Small tables with named rows and columns. After each table, cells are looked up by row and column.

nos:
columns: farolor, sif, fegera, bugek, pup, senus, tis, fona, nor, tabosu
zekog: [67475, 27238, 54696, 80586, 56519, 22579, 48990, 70926, 76197, 82599]
muf: [79671, 44776, 57448, 78906, 54441, 48280, 42954, 54545, 44859, 78808]
pegefab: [16995, 93432, 60317, 25061, 4275, 61811, 81427, 32207, 43414, 50401]

pup of pegefab is 4275
farolor of zekog is 67475
fona of muf is 54545
tabosu of muf is 78808
nor of muf is 44859
farolor of muf is 79671
fegera of muf is 57448
tis of pegefab is 81427
tabosu of zekog is 82599
bugek of zekog is 80586
Which row has the largest tis? pegefab

ralako
         dem  seb  tiv  pes  feloma  vut  dusato  nesakug
pakole   124  172  140  177     112  155     222      149
tomi      89  130  129  164     182  121     158      168
kogof    206   88  154   62     168  130      32      105
von      192  168  152  125     131  167     111      117
malikar   90   92  132  156     180  106     143      161
kiga     164  103  136  132     210  145     101      130
diruleb  196   42  153  119     189  140     126      112
famev     73  198  126  151     117  120     152      168
pem      130  183  126  171     159  163     157      144
tego      95   96  143  132     128  100     160      159
zub      146  173  136  137     164  151     108      139
gere      94  217  116  104     140  123      71      155
mel       77   73  143  159     120   92     195      164
zogem    201  167  146  109     102  176     153      108

dusato of zogem: 153
dem of malikar: 90
vut of tomi: 121
feloma of famev: 117
tiv of malikar: 132
tiv of gere: 116
dem of zub: 146
tiv of von: 152
tiv of tomi: 129
seb of gere: 217
pes of pem: 171
pes of zub: 137
tiv of pakole: 140
feloma of kiga: 210
tiv of zogem: 146
pes of diruleb: 119
dem of tomi: 89
dem of mel: 77
Row with the largest dem: kogof

Table pulirab
|  | raz | gopoke |
|---|---|---|
| vivof | 517 | 713 |
| vig | 442 | 704 |
| kem | 247 | 789 |
| gitop | 976 | 552 |
| palu | 625 | 808 |
| tavatet | 394 | 981 |

What is the gopoke of palu in pulirab? 808
What is the raz of gitop in pulirab? 976
What is the raz of palu in pulirab? 625
What is the raz of tavatet in pulirab? 394
What is the raz of kem in pulirab? 247
What is the raz of vig in pulirab? 442
What is the gopoke of kem in pulirab? 789
What is the gopoke of tavatet in pulirab? 981
What is the gopoke of vivof in pulirab? 713
What is the gopoke of vig in pulirab? 704
What is the raz of vivof in pulirab? 517
What is the gopoke of gitop in pulirab? 552
Row with the largest raz: gitop

sisu:
        sop  ton
sek     -63   38
nizov    61  -77
zit     -29   40
nabifo   33    6
ziv     -72  -10
nov     -14  -80
nivu    -54  -31
lim      42  -22
fidud   -16  -86

ton of nivu: -31
ton of nabifo: 6
sop of fidud: -16
sop of nizov: 61
sop of sek: -63
ton of zit: 40
ton of ziv: -10
ton of sek: 38
ton of fidud: -86
ton of nizov: -77
sop of nov: -14
sop of nabifo: 33
ton of nov: -80
sop of nivu: -54
sop of lim: 42
ton of lim: -22
sop of ziv: -72
sop of zit: -29
Row with the largest ton: zit

Table kez
        piv  sapi  lasap
tok     127   119     91
gofas   105   158    134
digu     81   157    200
ture     97   116    156
bero    164    51    138
revabo   59   113    186
pana    142   100    106

What is the lasap of bero in kez?
138
What is the sapi of pana in kez?
100
What is the piv of digu in kez?
81
What is the sapi of bero in kez?
51
What is the piv of revabo in kez?
59
What is the piv of tok in kez?
127
What is the sapi of gofas in kez?
158
Which row has the largest sapi? gofas

mevogem.csv
,gado,bof,mak,nafov,zok,fipasis,nakirek
kab,158,185,161,168,63,152,149
ker,153,130,69,102,129,166,157
gezuvit,119,197,73,105,105,117,175
depodi,35,83,77,131,143,163,178
lubiluv,121,216,60,102,98,111,149
kiferap,83,98,135,151,105,145,142
fogufo,135,82,96,115,184,121,109
kile,190,150,142,105,116,102,194

nakirek of fogufo = 109
bof of kab = 185
bof of depodi = 83
gado of gezuvit = 119
zok of depodi = 143
bof of kiferap = 98
mak of gezuvit = 73
nafov of kile = 105
nafov of ker = 102
nakirek of gezuvit = 175
zok of kile = 116
nakirek of ker = 157
mak of depodi = 77
fipasis of ker = 166

sar =
,givig,porevas,tutidog,kub,komalaf,zanuna,diso,fadov
vabu,6608,3457,5883,7381,5785,5018,5488,7026
redepeg,5527,7028,2985,4998,7072,8031,5029,2293
kugarun,3935,8619,5103,6039,3732,6178,3103,2917
takudus,5891,6997,6747,5214,4153,6050,4625,7867
vubotag,3422,5295,3034,8850,7046,4617,7158,6064
fepe,4729,2494,5676,6516,3328,2579,5073,5170
nesuz,6907,4192,5182,4521,2997,7071,3388,5299

kugarun, fadov => 2917
fepe, komalaf => 3328
fepe, zanuna => 2579
vabu, diso => 5488
fepe, porevas => 2494
redepeg, porevas => 7028
Which row has the largest kub? vubotag

gugok =
	dopafo	sazono	mor	topu	pebusat	rodatu	kasit	gamav	vaz
zudub	116	129	122	173	132	37	40	140	148
gevo	129	160	244	223	91	175	197	146	127
bidumes	86	79	72	136	220	174	205	216	127
zonalaz	166	152	226	179	144	83	219	223	184
fube	61	215	98	112	162	70	196	80	148
zep	116	142	86	203	85	182	139	120	11
sadefur	140	58	112	134	227	217	172	179	119

gamav of sadefur: 179
pebusat of zonalaz: 144
pebusat of zep: 85
kasit of fube: 196
vaz of bidumes: 127
mor of sadefur: 112
Which row has the largest rodatu? sadefur

